Here is a tiny trained network, its code and every weight. The questions are about switching its units off for an input and a class, where a switched-off unit gives its printed mean instead of its output.

import numpy as np


def w(rows, s, z=0):
    codes = np.array(rows[::2]) - 128.0
    scale = np.full(codes.shape[1], s)
    scale[-1] = z or s
    return codes * scale


def norm(h):
    return h / np.sqrt((h * h).mean(-1, keepdims=True) + 1e-5)


def f(y):
    return np.maximum(y, 0)


def log_softmax(a):
    a = a - a.max(-1, keepdims=True)
    return a - np.log(np.exp(a).sum(-1, keepdims=True))


def net(x, mask):
    res = np.array(x, float).reshape(1, 8) / 4 @ E
    u = 0
    for l in range(4):
        y = f(norm(res) @ A[l][:, :-1].T + A[l][:, -1])
        res = res + np.where(mask[u : u + 5], y, B[l][:, -1]) @ B[l][:, :-1]
        u += 5
    return log_softmax(norm(res)[-1] @ U[:, :-1].T + U[:, -1])


A, B = {}, {}
E = w([
[132,123,150,115,137,254],'x0',
[89,106,132,167,138,108],'x1',
[162,132,75,94,142,54],'x2',
[108,87,141,66,121,68],'x3',
[88,75,108,114,116,74],'x4',
[96,181,40,92,103,183],'x5',
[150,125,86,89,150,158],'x6',
[106,163,141,110,144,117],'x7',
],0.009)
A[0] = w([
[140,36,90,2,79,82,254],'L0N1',
[50,208,102,56,169,90,1],'L0N2',
[149,32,138,156,84,95,68],'L0N3',
[112,145,144,212,98,54,169],'L0N4',
[154,110,37,190,144,132,210],'L0N5',
],0.0071,0.0011)
B[0] = w([
[1,80,185,74,69,128,254],'L0N1',
[179,126,164,136,22,8,188],'L0N2',
[151,122,127,142,230,95,189],'L0N3',
[150,77,37,127,180,233,211],'L0N4',
[105,96,77,110,128,98,190],'L0N5',
],0.0095,0.0051)
A[1] = w([
[86,126,168,89,223,83,158],'L1N1',
[2,146,234,72,142,168,26],'L1N2',
[159,132,204,182,109,207,169],'L1N3',
[143,93,111,129,202,80,81],'L1N4',
[157,83,192,113,101,162,249],'L1N5',
],0.0067,0.002)
B[1] = w([
[45,219,112,129,157,90,220],'L1N1',
[109,221,63,172,133,98,252],'L1N2',
[133,130,255,61,212,49,239],'L1N3',
[169,71,126,96,52,157,199],'L1N4',
[117,123,202,34,130,129,232],'L1N5',
],0.009,0.0038)
A[2] = w([
[126,107,147,186,167,144,178],'L2N1',
[172,157,90,154,113,131,85],'L2N2',
[178,130,76,129,110,141,84],'L2N3',
[107,151,161,185,113,152,250],'L2N4',
[137,151,132,129,118,251,114],'L2N5',
],0.013,0.0016)
B[2] = w([
[117,68,135,106,189,254,189],'L2N1',
[185,186,96,180,92,94,177],'L2N2',
[170,90,184,66,29,163,191],'L2N3',
[157,160,192,67,191,171,188],'L2N4',
[119,99,87,169,134,96,254],'L2N5',
],0.0082,0.0047)
A[3] = w([
[117,140,159,144,81,101,75],'L3N1',
[147,141,154,157,112,106,5],'L3N2',
[136,138,110,112,2,83,140],'L3N3',
[62,24,213,48,148,93,72],'L3N4',
[149,157,99,35,162,176,146],'L3N5',
],0.0067,0.0021)
B[3] = w([
[110,163,123,104,120,135,143],'L3N1',
[162,139,155,255,138,21,129],'L3N2',
[123,136,145,195,174,127,209],'L3N3',
[138,157,158,153,134,170,254],'L3N4',
[125,151,97,148,160,85,181],'L3N5',
],0.0088,0.0065)
U = w([
[240,174,85,167,86,116,16],'0',
[79,100,149,97,102,41,180],'1',
[178,197,153,150,135,108,6],'2',
[163,100,75,165,157,154,177],'3',
[167,166,245,122,216,168,223],'4',
],0.011,0.0022)

Each question gives the input, the list of numbers given to net, and the class t.
The units are the neurons (one row each of A and B). Each row of codes is followed by its name. A weight is (code - 128) times the scale printed after its matrix; where a second scale follows, it is the last column's (A, B and U).
mask holds one flag per neuron, layer by layer. A switched-off neuron (its flag False) gives its mean, the last column of its row in B, instead of its output. The means were averaged over made-up inputs and are rounded, as every weight is.
A unit's drop is (log p(t) with every unit on - log p(t) with that unit switched off) / (log p(t) with every unit on - log p(t) with every unit switched off).
The circuit of an input: a set's keep is (log p(t) with only the set's units on - log p(t) with every unit switched off) / (log p(t) with every unit on - log p(t) with every unit switched off). Starting from the 12 units with the biggest drops (on a tie, the unit counted first), units are removed one at a time, each time the one whose removal leaves the highest keep (on an exact tie, the one counted first), for as long as the keep stays at least 0.8.
circuit, biggest first: the units of the circuit, biggest drop first
k most important neurons: the k neurons with the biggest drops, biggest first
top k neurons in layer l: the k neurons of layer l with the biggest drops, biggest first
drop when u is switched off: that unit's drop, to one decimal
input [-2,5,-7,-1,6,3,3,0], class 3: circuit, biggest first	L0N1, L1N3
input [-6,2,1,-7,5,1,-2,-8], class 3: circuit, biggest first	L0N4
input [-8,5,-7,3,0,-8,-1,-5], class 3: circuit, biggest first	L0N4, L0N1
input [-8,6,0,-6,-4,8,-5,6], class 0: 2 most important neurons	L0N1, L0N4
input [1,-6,0,-6,0,7,-1,8], class 0: top 2 neurons in layer 0	L0N1, L0N2
input [8,-2,0,8,-4,8,-1,7], class 1: circuit, biggest first	L0N2, L2N5, L2N4
input [-3,8,-7,-1,4,-1,-2,-7], class 3: 3 most important neurons	L0N4, L0N1, L0N3
input [0,5,8,1,-4,1,-4,-3], class 0: top 2 neurons in layer 2	L2N3, L2N1
input [-7,-2,-6,2,4,-7,8,-6], class 4: 2 most important neurons	L3N4, L0N3
input [0,-6,-1,-3,8,-1,-7,-8], class 4: top 3 neurons in layer 2	L2N5, L2N1, L2N2
input [-6,0,-6,-3,2,-3,-6,-1], class 3: 2 most important neurons	L0N4, L0N1
input [-6,7,5,2,-1,-5,-4,-4], class 3: top 3 neurons in layer 0	L0N4, L0N2, L0N3
input [-1,-7,0,-1,-7,4,8,-1], class 0: drop when L0N1 is switched off	0.1
input [-3,-7,1,-5,-2,-1,1,-2], class 0: top neuron in layer 1	L1N3
